The symbols move the nodes like this.
φ: Zet->Naz, Nis->Kiv, Pek->Zus, Gid->Pob, Zus->Gaz, Rep->Gal, Bar->Kal, Non->Dab, Lar->Rop, Guf->Zof, Bek->Gid, Kal->Ruv, Kot->Sos, Zur->Zat, Muz->Fur, Kav->Bod, Maf->Daz, Sos->Biz, Bod->Nep, Val->Dal, Pob->Vom, Roz->Val, Kaz->Pud, Kiv->Sal, Gen->Pup, Daz->Bek, Rof->Vab, Kor->Gev, Gaz->Bar, Fur->Gav, Dab->Rus, Tad->Guf, Pud->Pek, Nim->Roz, Saf->Fot, Fot->Kot, Ruv->Zab, Zof->Maf, Vom->Kor, Nor->Tad, Vab->Zet, Biz->Kav, Zim->Ros, Gav->Rof, Zez->Nim, Zab->Geb, Geb->Zez, Gev->Fiz, Fud->Nin, Fiz->Kas, Sal->Nor, Ros->Gen, Gal->Kaz, Rop->Led, Led->Fud, Pup->Muz, Nin->Non, Naz->Nis, Dal->Zur, Kas->Rep, Rus->Saf, Nep->Zim, Zat->Lar
λ: Zet->Fiz, Nis->Rep, Pek->Led, Gid->Zab, Zus->Fud, Rep->Zur, Bar->Non, Non->Gav, Lar->Ros, Guf->Zus, Bek->Ruv, Kal->Dab, Kot->Nis, Zur->Nep, Muz->Gid, Kav->Nor, Maf->Bar, Sos->Kiv, Bod->Tad, Val->Kav, Pob->Geb, Roz->Biz, Kaz->Lar, Kiv->Gal, Gen->Daz, Daz->Kal, Rof->Kor, Kor->Nim, Gaz->Nin, Fur->Pob, Dab->Rof, Tad->Pek, Pud->Rop, Nim->Sos, Saf->Zet, Fot->Naz, Ruv->Rus, Zof->Gaz, Vom->Zez, Nor->Pud, Vab->Gev, Biz->Sal, Zim->Zof, Gav->Vom, Zez->Kot, Zab->Saf, Geb->Fot, Gev->Roz, Fud->Muz, Fiz->Val, Sal->Kaz, Ros->Maf, Gal->Zat, Rop->Gen, Led->Pup, Pup->Bek, Nin->Fur, Naz->Kas, Dal->Bod, Kas->Dal, Rus->Vab, Nep->Guf, Zat->Zim
ξ: Zet->Saf, Nis->Kot, Pek->Tad, Gid->Muz, Zus->Guf, Rep->Nis, Bar->Maf, Non->Bar, Lar->Kaz, Guf->Nep, Bek->Pup, Kal->Daz, Kot->Zez, Zur->Rep, Muz->Fud, Kav->Val, Maf->Ros, Sos->Nim, Bod->Dal, Val->Fiz, Pob->Fur, Roz->Gev, Kaz->Sal, Kiv->Sos, Gen->Rop, Daz->Gen, Rof->Dab, Kor->Rof, Gaz->Zof, Fur->Nin, Dab->Kal, Tad->Bod, Pud->Nor, Nim->Kor, Saf->Zab, Fot->Geb, Ruv->Bek, Zof->Zim, Vom->Gav, Nor->Kav, Vab->Rus, Biz->Roz, Zim->Zat, Gav->Non, Zez->Vom, Zab->Gid, Geb->Pob, Gev->Vab, Fud->Zus, Fiz->Zet, Sal->Biz, Ros->Lar, Gal->Kiv, Rop->Pud, Led->Pek, Pup->Led, Nin->Gaz, Naz->Fot, Dal->Kas, Kas->Naz, Rus->Ruv, Nep->Zur, Zat->Gal
ε: Zet->Roz, Nis->Dal, Pek->Gen, Gid->Rus, Zus->Pup, Rep->Bod, Bar->Fur, Non->Pob, Lar->Zof, Guf->Led, Bek->Dab, Kal->Gav, Kot->Kas, Zur->Tad, Muz->Ruv, Kav->Kaz, Maf->Nin, Sos->Rep, Bod->Pud, Val->Sal, Pob->Saf, Roz->Kiv, Kaz->Zim, Kiv->Zur, Gen->Bar, Daz->Non, Rof->Zez, Kor->Kot, Gaz->Muz, Fur->Zab, Dab->Vom, Tad->Rop, Pud->Ros, Nim->Nis, Saf->Gev, Fot->Fiz, Ruv->Rof, Zof->Fud, Vom->Fot, Nor->Lar, Vab->Nim, Biz->Gal, Zim->Zus, Gav->Geb, Zez->Naz, Zab->Vab, Geb->Zet, Gev->Sos, Fud->Bek, Fiz->Biz, Sal->Zat, Ros->Gaz, Gal->Nep, Rop->Maf, Led->Daz, Pup->Kal, Nin->Gid, Naz->Val, Dal->Nor, Kas->Kav, Rus->Kor, Nep->Pek, Zat->Guf
η: Zet->Fot, Nis->Sos, Pek->Guf, Gid->Fur, Zus->Zof, Rep->Kiv, Bar->Daz, Non->Kal, Lar->Pud, Guf->Zim, Bek->Muz, Kal->Bek, Kot->Nim, Zur->Gal, Muz->Nin, Kav->Dal, Maf->Gen, Sos->Roz, Bod->Zur, Val->Kas, Pob->Gav, Roz->Fiz, Kaz->Nor, Kiv->Biz, Gen->Led, Daz->Pup, Rof->Rus, Kor->Vab, Gaz->Maf, Fur->Non, Dab->Ruv, Tad->Nep, Pud->Tad, Nim->Gev, Saf->Geb, Fot->Zez, Ruv->Gid, Zof->Ros, Vom->Rof, Nor->Bod, Vab->Saf, Biz->Val, Zim->Lar, Gav->Dab, Zez->Kor, Zab->Pob, Geb->Vom, Gev->Zet, Fud->Gaz, Fiz->Naz, Sal->Kav, Ros->Rop, Gal->Sal, Rop->Pek, Led->Zus, Pup->Fud, Nin->Bar, Naz->Kot, Dal->Rep, Kas->Nis, Rus->Zab, Nep->Zat, Zat->Kaz

The rows follow the links: the fewer symbols apart two nodes are, the more alike their rows tend to be.

Each row is also shifted at random along 5 hidden directions that mean nothing.

Some nodes, each with a row of numbers:
Fur
12 53 -15 15 -12 29 -2 -17 13 7 32 -20 4 42 -21 49 -9 11 54 0 -53 -62 91 1 1 -48 59 -14
Pup
-92 -27 14 18 -34 -28 31 19 -10 35 20 20 42 -30 -80 -25 -36 22 -6 -19 13 -23 27 -28 17 18 31 -4
Sal
4 -39 -4 -8 7 -36 15 20 -30 -23 50 49 -32 -52 38 10 7 12 -32 -13 15 2 -85 -10 16 30 -69 -53
Nis
77 33 -11 -17 24 26 -25 -23 32 -41 -49 -3 -39 16 69 16 34 -35 -18 11 -25 46 -40 30 -18 8 -24 18
Gen
-88 -20 14 3 6 -11 -7 39 -56 21 23 47 20 -1 -45 -55 -48 20 -24 13 -6 -24 -31 -21 -31 17 16 -24
Muz
-66 -5 -5 18 -28 -15 18 10 29 33 -14 -23 53 -11 -76 12 -6 1 36 1 -8 -7 77 1 22 -22 40 12
Guf
-18 -3 3 -3 34 -19 -65 85 -47 46 -15 11 -1 23 8 -42 -10 -42 -3 8 -27 -3 -10 48 -43 -35 20 31
Naz
19 23 -43 -28 3 17 -12 -37 29 -33 -9 -51 -25 -14 16 69 71 -32 24 35 -34 13 16 25 14 -38 -79 -20
Zus
-63 11 15 8 28 -23 -14 52 -40 13 19 71 1 28 -27 -44 -53 9 -9 -8 7 -36 -41 -5 -38 6 25 -15
Zur
29 -54 -14 -1 -8 -67 26 37 -16 -6 41 43 -8 -55 38 26 15 0 -21 -6 -16 25 -65 11 27 14 -29 -62
Rop
-36 23 8 -1 31 -15 -50 70 -45 25 8 53 -17 18 1 -38 -23 -28 -14 -7 -43 -29 -27 26 -45 -13 29 7
Rep
83 -14 -8 -7 5 -43 18 -3 36 -58 -35 70 -15 3 71 15 -6 -1 -33 12 -44 81 -85 12 -9 53 17 -50
Kot
83 -13 -30 -13 20 20 -12 -37 5 -6 -8 -91 3 26 43 40 47 -14 40 55 15 15 37 17 8 -58 -50 -17
Fot
76 -15 -24 -5 -42 21 51 -71 37 -28 25 -49 5 -27 27 67 25 22 12 20 -35 10 35 -22 47 4 -6 -48
Kav
18 -33 -19 -32 -2 -16 -2 9 -35 -23 20 27 -20 -51 37 -8 14 -4 -60 36 -56 33 -88 -2 -11 39 -59 -61
Fud
-76 -33 17 14 -20 1 12 27 -62 48 60 10 28 -23 -53 -42 -41 35 -13 -9 9 -59 12 -40 3 5 21 -14
Dal
68 -25 15 -2 9 -8 2 5 -29 -20 26 45 -36 -7 77 -20 -13 5 -43 -20 39 15 -84 -13 -4 39 -18 -11
Geb
-28 10 19 -7 -28 56 38 -93 38 -33 -44 -20 13 -8 -36 -21 -10 34 -24 9 39 37 -4 -52 6 64 -15 28
Kal
-17 33 13 18 -37 34 2 -3 9 42 27 -31 7 -3 -39 13 -4 -2 25 -52 -1 -59 96 -9 25 -28 59 57
Gaz
-43 -27 8 17 -6 -30 27 37 -43 20 59 50 29 12 -37 -19 -54 43 7 3 -2 -46 -1 -31 -3 -1 45 -63
Zof
-63 12 4 9 38 -44 -19 63 -19 -9 -15 79 7 41 -29 -28 -42 2 5 12 -11 -1 -39 22 -46 0 29 -30
Kas
-21 33 -14 -23 49 -13 -17 -17 39 -77 -38 39 -44 12 18 49 50 -24 12 18 14 37 -74 32 -22 7 -92 -23
Kor
34 -24 -8 0 -20 19 51 -78 30 -34 -2 -49 20 1 -2 26 7 43 14 31 45 18 20 -40 27 15 -21 -32

The symbols that take the first to the second take the third to the fourth, perhaps in another order. What is the fourth?
Answers are names.
A -85 -30 21 19 12 -32 13 40 -30 16 4 45 35 9 -56 -60 -56 29 -5 2 41 -9 -16 -24 -21 15 24 -15
B -79 25 21 11 46 -42 -44 80 -26 17 -4 67 -22 18 -21 -17 -7 -32 18 -43 44 -32 -29 35 -26 -18 -9 39
C 29 41 21 -5 25 25 -23 -32 45 -32 -49 -9 -53 -2 45 12 48 -33 -3 -52 70 24 -31 28 4 14 -53 94
D Zet

A 44 -69 9 6 -8 -43 10 40 -27 22 20 16 0 -54 49 -22 2 -3 -36 -20 26 34 -57 4 25 24 -14 -3
B -4 -63 -6 -19 -2 -18 -9 32 -59 13 37 3 -14 -66 31 -28 14 -3 -55 14 7 11 -74 -7 2 21 -78 -28
C -38 -57 -20 -5 6 -83 3 73 -9 14 21 18 9 -58 -7 24 39 -30 5 -1 7 20 -34 38 27 -23 -61 -30
D Nor

A 78 3 13 -1 42 13 -33 -10 6 -25 -66 -2 -25 46 72 -33 6 -14 -20 9 52 60 -63 19 -28 19 -19 37
B 42 -56 -11 8 -9 -68 4 68 -23 31 53 16 0 -51 43 26 16 -24 0 -33 -6 -5 -20 26 35 -24 -1 -23
C -25 -41 -19 -3 13 -70 -19 81 -18 37 2 -4 11 -41 -6 8 36 -48 9 2 -13 21 -6 53 6 -41 -34 -4
D Led

A 41 -17 0 14 3 -59 -29 88 -5 44 8 21 -6 -14 38 8 8 -48 14 -42 -32 8 6 56 13 -33 47 26
B -41 9 22 13 12 -33 6 49 -32 5 44 90 1 23 -15 -23 -53 26 -3 -28 -7 -41 -40 -16 -21 15 51 -37
C 12 -10 2 -6 -30 46 37 -90 21 -32 -22 -39 19 3 -16 -9 -14 42 -21 40 16 29 1 -52 7 42 -11 -24
D Naz

A 51 29 -13 -29 35 31 -38 -20 -8 -35 -16 -19 -49 21 63 16 39 -27 -9 22 -10 11 -41 22 -25 -10 -67 10
B 92 -12 18 -6 12 11 -8 -1 -27 -15 26 30 -43 0 92 -23 -12 11 -51 -22 21 11 -78 -13 -10 44 -10 -1
C -30 -2 0 -16 -31 51 44 -91 9 -33 26 -30 -3 -37 -24 21 15 39 -15 12 19 -18 2 -60 32 38 -59 -26
D Gev

A -22 57 2 -16 -2 81 -4 -74 2 -28 -17 -22 -5 46 -28 -12 -24 29 -10 42 -25 -21 17 -37 -36 14 1 -13
B -20 67 2 -4 6 70 -16 -55 14 -21 -20 -22 -6 62 -28 -6 -20 18 14 22 -16 -35 44 -20 -30 -7 22 12
C 69 16 -4 -4 22 18 -14 -27 28 -20 -25 -44 -27 20 50 37 46 -24 31 -9 51 15 11 20 15 -27 -39 41
D Kot

A -14 10 -12 -36 50 19 -42 -12 -21 -40 -35 -16 -36 13 27 -15 31 -27 -25 54 14 29 -77 17 -45 -3 -108 -10
B 51 -2 13 -8 12 10 -4 -3 -21 -25 19 41 -50 -22 77 -16 -1 0 -55 -28 13 13 -90 -10 -4 49 -29 1
C 33 -66 -1 3 -15 -58 2 57 -26 39 14 -1 12 -60 36 -18 17 -24 -34 -15 8 43 -29 26 22 2 -9 6
D Nep

A 35 -62 5 -4 5 -41 7 37 -32 9 18 18 -2 -44 45 -19 0 1 -34 -3 25 38 -73 2 9 22 -34 -26
B 70 -60 13 18 -14 -48 -4 68 -37 53 43 -5 -1 -50 65 -11 8 -23 -18 -54 28 1 -15 23 34 -11 19 31
C -22 55 -12 -6 29 48 -25 -29 -6 -4 -1 -38 2 76 -34 18 -10 16 58 39 -4 -62 70 -6 -33 -59 13 -17
D Zab

A 71 15 -16 -22 26 38 -42 -25 1 -8 -41 -69 -27 19 55 0 44 -34 0 32 11 31 -6 25 -15 -24 -54 39
B -7 43 0 -8 11 57 8 -74 2 -46 -1 -9 -1 61 -19 3 -24 46 17 49 -4 -27 8 -49 -30 10 -6 -48
C -19 -36 -11 17 -36 -25 24 23 -6 42 15 -23 64 -2 -51 -5 -27 20 20 18 -34 -10 71 -11 15 -25 70 -35
D Lar

A -47 -32 8 24 -32 -21 29 18 -5 40 31 -12 47 -10 -64 -3 -18 18 25 -14 17 -33 63 -19 23 -17 45 -7
B -4 37 0 14 -38 27 5 -5 3 30 55 -26 1 -1 -29 34 -6 5 32 -40 -35 -82 97 -12 25 -35 67 18
C -40 60 -11 -13 11 51 -2 -64 27 -45 -31 -5 1 58 -47 11 -14 26 20 48 -28 -18 24 -22 -37 1 4 -27
D Vom

A 37 17 0 -16 17 -7 -1 -14 34 -57 -52 51 -40 -9 50 6 17 -18 -39 -5 -14 67 -83 16 -11 54 -28 6
B 15 16 -18 -39 22 30 -39 -19 -14 -39 -44 -1 -38 -8 45 -15 27 -30 -46 51 -43 47 -73 15 -39 21 -80 -6
C 24 -17 -7 1 1 -2 30 -48 51 -24 -27 -58 10 -7 0 48 52 3 44 -2 82 29 28 8 38 -25 -52 19
D Zet

A -14 47 3 -10 1 60 15 -81 18 -46 -18 -3 -2 44 -26 0 -24 40 -2 31 -15 -12 8 -44 -25 31 6 -21
B -22 58 -1 -7 17 70 -25 -45 -8 -2 -12 -40 1 68 -27 -4 -14 9 29 28 -9 -52 54 -17 -34 -35 15 8
C -13 7 -18 -14 -17 17 14 -55 49 -24 -17 -54 -17 -46 -9 58 70 -22 10 -7 16 18 22 9 38 -7 -75 27
D Zez

A -11 21 9 11 33 -24 -34 70 -43 13 18 67 -10 44 14 -33 -48 -6 -1 -8 -25 -35 -28 17 -43 -8 56 -12
B -65 -16 12 15 -3 -28 17 39 -32 9 36 65 25 2 -44 -32 -55 31 -6 2 -13 -30 -18 -25 -15 17 38 -47
C -38 -4 -8 6 -58 10 19 5 -6 48 50 -25 27 -44 -53 6 -9 7 -6 -18 -66 -41 75 -16 29 -3 54 6
D Fur

A -51 61 10 7 1 42 -6 -26 30 6 -10 -22 2 36 -56 20 -1 -2 43 -22 16 -50 73 -4 -3 -27 23 50
B -1 2 -3 -12 -8 41 41 -87 18 -48 -12 -19 20 26 -14 8 -13 54 7 51 7 10 -2 -52 -3 27 -20 -57
C -48 6 3 15 -21 3 11 3 12 41 10 -37 33 6 -65 6 -3 1 42 -13 14 -38 86 -3 19 -37 37 27
D Zab

A 45 -75 -2 11 2 -81 27 48 0 -2 -10 28 18 -30 41 -6 1 -2 -11 4 29 64 -57 18 20 18 -1 -33
B 10 -65 -8 14 5 -87 11 72 -7 21 18 25 12 -38 18 17 20 -21 17 -29 44 20 -24 40 35 -18 -19 -9
C -1 -71 5 1 -3 -50 8 51 -37 31 34 6 -7 -62 26 -20 21 -11 -28 -25 52 16 -53 13 25 8 -55 6
D Zat

